Where the symbols take the elements:
d: z583->z677, z426->z809, z886->z25, z480->z71, z914->z240, z120->z937, z429->z122, z568->z404, z847->z157, z184->z19, z240->z886, z541->z794, z845->z61, z285->z375, z794->z753, z577->z370, z19->z577, z61->z139, z350->z967, z237->z120, z723->z209, z843->z184, z25->z480, z360->z775, z551->z360, z807->z914, z594->z441, z209->z847, z122->z989, z355->z826, z3->z426, z881->z355, z932->z745, z550->z229, z873->z290, z745->z679, z809->z55, z286->z509, z55->z84, z84->z990, z399->z810, z679->z545, z610->z291, z71->z204, z990->z100, z370->z442, z139->z706, z911->z488, z972->z716, z989->z286, z967->z851, z761->z610, z793->z568, z509->z1, z616->z843, z716->z845, z113->z541, z204->z350, z851->z873, z545->z881, z527->z736, z706->z113, z404->z285, z826->z793, z229->z527, z290->z592, z351->z429, z100->z911, z375->z551, z256->z550, z753->z594, z291->z67, z775->z256, z442->z972, z135->z636, z105->z351, z157->z761, z1->z932, z810->z723, z488->z583, z677->z236, z592->z399, z636->z105, z236->z616, z441->z237, z736->z3, z937->z807, z67->z135
g: z583->z881, z426->z989, z886->z616, z480->z184, z914->z677, z120->z911, z429->z886, z568->z209, z847->z794, z184->z404, z240->z236, z541->z426, z845->z550, z285->z157, z794->z809, z577->z375, z19->z285, z61->z229, z350->z370, z237->z100, z723->z113, z843->z568, z25->z843, z360->z291, z551->z610, z807->z583, z594->z84, z209->z541, z122->z25, z355->z399, z3->z122, z881->z592, z932->z967, z550->z636, z873->z716, z745->z851, z809->z286, z286->z71, z55->z509, z84->z1, z399->z139, z679->z873, z610->z441, z71->z19, z990->z932, z370->z551, z139->z527, z911->z679, z972->z775, z989->z480, z967->z442, z761->z594, z793->z723, z509->z204, z616->z793, z716->z256, z113->z3, z204->z577, z851->z972, z545->z290, z527->z351, z706->z736, z404->z847, z826->z810, z229->z105, z290->z845, z351->z240, z100->z745, z375->z761, z256->z135, z753->z55, z291->z237, z775->z67, z442->z360, z135->z937, z105->z914, z157->z753, z1->z350, z810->z706, z488->z545, z677->z355, z592->z61, z636->z807, z236->z826, z441->z990, z736->z429, z937->z488, z67->z120
t: z583->z550, z426->z568, z886->z706, z480->z541, z914->z61, z120->z972, z429->z810, z568->z122, z847->z480, z184->z426, z240->z139, z541->z843, z845->z488, z285->z286, z794->z184, z577->z55, z19->z809, z61->z583, z350->z594, z237->z442, z723->z886, z843->z3, z25->z113, z360->z932, z551->z1, z807->z845, z594->z577, z209->z25, z122->z723, z355->z105, z3->z793, z881->z636, z932->z610, z550->z545, z873->z120, z745->z291, z809->z404, z286->z847, z55->z285, z84->z375, z399->z914, z679->z67, z610->z350, z71->z794, z990->z551, z370->z84, z139->z677, z911->z775, z972->z100, z989->z209, z967->z441, z761->z204, z793->z429, z509->z157, z616->z736, z716->z911, z113->z616, z204->z753, z851->z237, z545->z135, z527->z355, z706->z236, z404->z989, z826->z351, z229->z881, z290->z937, z351->z399, z100->z360, z375->z509, z256->z679, z753->z19, z291->z967, z775->z745, z442->z990, z135->z873, z105->z592, z157->z71, z1->z761, z810->z240, z488->z256, z677->z229, z592->z807, z636->z290, z236->z527, z441->z370, z736->z826, z937->z716, z67->z851

In the rows, 54 means zero.

The rows follow the links: the fewer symbols apart two elements are, the more alike their rows tend to be.

Each row is also shifted at random along 4 hidden directions that mean nothing.

Rows with their elements:
  97    52    48    50    65    73    62    51    50    44    51    44    57    60    52    63    67    62    53    45    61    53    66    54    47    47    63    62    49    38    46    56    45    65    44    51    66    51    55    46    47    34    73    58    70    50    62: z55
  24    50    46    48    55    74    48    62    51    41    42    42    61    49    64    59    61    69    61    58    64    55    48    56    63    51    58    68    62    44    55    59    55    58    60    51    71    57    45    57    52    42    70    44    58    39    50: z355
  53    57    64    51    54    50    55    56    51    46    53    51    63    53    51    57    56    65    49    43    59    55    59    56    58    49    60    56    55    52    74    51    48    60    52    56    54    48    55    41    39    56    60    62    57    54    67: z184
  56    56    63    53    50    34    54    63    57    62    74    73    59    49    56    46    36    41    61    59    53    55    48    52    52    64    41    42    51    75    66    48    63    44    61    53    29    45    50    70    65    73    21    50    40    72    50: z677
  57    51    58    56    46    46    46    55    44    50    40    44    52    55    62    54    48    65    49    54    52    57    45    57    65    53    55    57    65    58    74    55    58    50    56    58    62    57    51    50    53    64    61    52    52    44    50: z488
   2    52    49    65    43    52    44    52    50    55    61    49    49    56    55    57    57    61    58    58    49    53    41    51    66    64    54    49    66    69    62    47    59    50    59    51    43    66    48    60    53    61    43    47    38    49    51: z135
  38    53    44    65    48    53    50    45    57    67    55    56    40    58    51    54    55    42    53    62    40    51    48    53    52    59    51    47    54    58    33    53    58    48    54    53    49    65    57    62    63    56    46    51    45    53    46: z775
  43    57    60    46    53    48    52    61    59    54    57    62    60    45    55    47    47    51    59    58    58    56    51    54    56    54    48    54    52    55    59    55    58    51    62    56    50    46    52    57    56    59    46    53    52    59    54: z810
  94    58    46    59    47    53    47    49    52    64    59    62    47    57    54    54    54    42    54    57    42    51    50    54    50    59    51    47    50    57    37    52    61    49    53    52    43    52    54    63    63    57    41    54    48    59    52: z256
  87    48    65    44    53    39    53    64    48    53    25    54    59    49    68    48    30    51    46    55    57    61    52    65    52    44    50    62    57    51    71    65    58    47    57    63    72    47    54    56    64    70    65    54    64    47    43: z914
  38    56    41    53    53    79    47    59    50    42    73    50    60    52    56    61    72    70    71    58    61    50    47    47    64    64    56    57    58    55    51    47    58    60    59    43    44    54    40    63    50    37    47    44    46    53    59: z61
  27    51    54    56    47    52    47    59    48    48    52    48    56    54    62    57    50    64    57    56    56    55    44    56    65    59    53    55    65    64    71    51    58    51    59    53    52    58    47    59    55    61    51    47    46    47    50: z807
  74    57    44    56    49    70    43    52    45    46    61    45    52    56    55    59    69    70    61    54    54    52    46    49    65    59    58    57    58    51    53    50    58    57    55    49    52    55    47    52    48    42    55    51    50    49    59: z937
  69    50    58    57    61    47    66    52    55    57    62    57    54    61    49    55    49    47    51    49    56    54    63    53    43    55    53    48    49    60    54    51    48    55    47    53    47    54    58    55    56    57    49    57    57    62    54: z204
  51    55    52    62    44    46    47    50    50    61    56    54    46    57    55    53    51    52    53    57    45    54    46    54    59    60    52    48    58    64    56    51    60    47    56    54    46    59    54    58    58    63    44    52    43    54    50: z716
  50    54    59    47    54    50    52    63    54    50    56    59    61    47    59    49    46    56    59    57    60    56    50    53    58    55    49    55    55    58    65    55    59    51    61    55    52    48    49    59    57    59    47    50    52    57    51: z139
  41    64    56    52    51    44    53    57    66    68    77    79    59    45    46    47    50    32    61    59    49    51    53    52    48    61    44    42    42    63    41    49    60    49    61    51    27    44    55    66    60    61    23    56    42    74    58: z616
  36    44    67    57    57    37    60    50    50    51    45    43    43    57    52    44    42    64    47    53    58    60    53    50    60    51    51    52    63    62    77    55    51    48    52    61    65    65    60    40    52    65    64    54    56    51    47: z990
  78    51    62    58    52    34    55    46    53    64    47    56    40    57    51    43    41    46    46    57    46    57    52    53    52    52    47    47    54    59    57    56    57    44    53    60    56    57    62    49    60    67    51    57    54    58    46: z100
  48    61    43    52    56    78    52    53    56    48    57    50    62    53    49    65    76    60    57    48    56    49    59    55    54    51    65    61    50    38    38    52    48    67    51    48    55    50    52    50    42    33    64    59    59    49    68: z989
  97    55    54    51    49    58    45    55    42    45    48    45    54    54    60    55    57    70    55    51    55    56    48    53    64    53    57    59    60    51    68    54    58    55    54    54    61    50    49    48    49    52    62    54    56    48    57: z545
  46    53    53    54    57    62    58    54    52    47    45    46    61    58    53    64    61    60    48    45    58    52    62    59    52    49    64    61    54    45    56    55    44    63    48    53    62    54    55    47    45    47    69    59    62    45    61: z809
  50    46    58    55    63    56    64    52    51    45    49    42    52    60    53    55    54    66    51    49    63    56    60    52    53    50    58    58    58    52    64    55    46    58    48    55    66    60    56    44    48    49    70    54    63    49    52: z761
  48    54    50    59    54    61    51    45    52    51    64    46    41    57    47    50    65    64    59    57    53    54    50    43    61    58    53    50    57    56    50    50    55    54    53    51    53    62    55    47    49    45    54    51    50    55    55: z237
  77    51    63    55    55    41    54    47    50    54    53    49    41    56    50    44    48    60    51    53    53    58    52    47    58    51    50    50    57    57    66    54    55    49    53    59    60    57    60    41    52    59    58    57    55    57    52: z291
  90    59    45    56    54    67    48    45    51    53    71    51    43    56    46    52    71    62    61    56    51    51    51    42    58    59    53    50    51    51    40    49    57    56    52    48    49    55    54    48    49    38    50    54    51    60    59: z851
  27    52    63    53    47    46    47    62    45    42    65    49    59    52    59    52    49    75    61    54    62    57    42    49    71    62    51    53    67    72    91    46    58    51    61    53    44    55    44    54    47    64    44    48    42    54    55: z881
  59    54    51    46    55    60    52    62    54    51    51    57    60    48    61    53    52    54    59    58    58    55    51    56    54    53    51    59    53    50    52    58    58    53    59    53    58    48    48    61    59    50    54    49    56    52    50: z399
  48    63    49    55    53    59    54    53    62    61    65    65    61    52    47    60    62    42    55    51    49    49    59    56    47    56    57    50    44    51    37    50    52    59    53    50    40    47    56    59    51    48    43    59    50    61    64: z426

From each start, follow one symbol. Which element do you reach?
Answer with the element's name.
  82    46    54    51    66    60    64    49    50    47    40    42    49    60    55    55    55    60    48    50    60    56    63    54    48    45    58    61    54    43    52    61    46    58    46    57    75    58    58    44    53    45    77    55    71    47    51
g z1
  36    48    56    59    60    53    61    48    54    52    59    47    45    59    49    50    55    60    55    55    57    55    55    46    56    55    52    51    57    59    57    53    50    53    51    54    57    64    56    48    52    51    58    51    54    54    50
d z291
  53    55    46    62    46    52    48    48    53    63    54    55    44    57    54    55    55    47    53    59    42    52    48    55    55    59    52    49    56    58    42    53    59    49    54    53    49    61    55    60    60    58    47    51    46    52    49
g z873
  64    56    59    54    55    50    58    54    54    53    54    55    62    56    51    59    54    53    48    45    55    53    63    58    49    51    59    53    50    52    59    52    47    59    49    55    51    49    57    50    48    55    56    61    57    56    62
t z184
  60    49    69    57    56    31    59    48    51    57    51    51    42    57    50    41    39    56    48    54    54    60    53    49    56    52    47    47    58    64    73    54    54    45    52    61    57    60    61    43    55    69    54    56    54    59    47
g z442
  57    52    61    48    53    37    55    63    58    62    40    66    59    47    63    47    32    38    50    60    53    57    52    62    48    50    46    55    52    56    56    62    60    45    60    60    57    48    55    64    68    70    49    51    56    55    43
t z355
  54    50    61    58    61    45    63    49    54    52    75    54    47    59    45    47    53    60    59    53    59    55    56    42    54    60    49    44    54    67    65    46    51    53    51    52    43    58    56    48    51    55    44    54    51    66    55
t z84
  11    55    55    52    52    53    52    62    60    55    66    62    60    47    56    50    50    51    63    61    58    54    48    52    58    61    47    52    56    63    57    51    59    50    63    52    43    53    48    65    58    58    38    47    45    59    51
t z399
  17    49    55    60    58    58    56    47    52    46    68    42    43    58    46    50    64    72    61    56    60    55    50    40    65    59    53    50    62    62    64    48    51    55    54    51    53    66    54    44    45    46    55    49    49    55    54
t z610
  44    48    49    57    64    67    62    49    53    45    63    44    51    60    50    58    65    65    58    52    62    53    59    47    53    55    58    56    55    53    51    51    47    61    47    49    58    62    53    49    48    39    63    51    59    52    56
t z577
  45    53    60    60    46    42    47    49    48    53    54    47    45    55    52    48    51    65    52    55    50    56    45    49    66    57    52    49    63    64    72    50    57    48    57    57    52    61    54    46    50    64    51    54    46    52    53
g z911
  74    52    58    50    50    47    51    61    49    52    48    55    58    52    63    53    43    55    54    55    55    56    50    58    55    55    50    56    57    59    66    55    59    49    57    56    55    49    49    60    60    64    50    51    53    53    49
g z61
  68    63    62    48    52    42    53    57    62    62    61    70    60    46    49    48    48    40    53    53    50    53    57    55    49    53    49    48    45    54    52    52    57    51    57    56    42    41    58    54    54    61    39    61    51    67    61
d z426
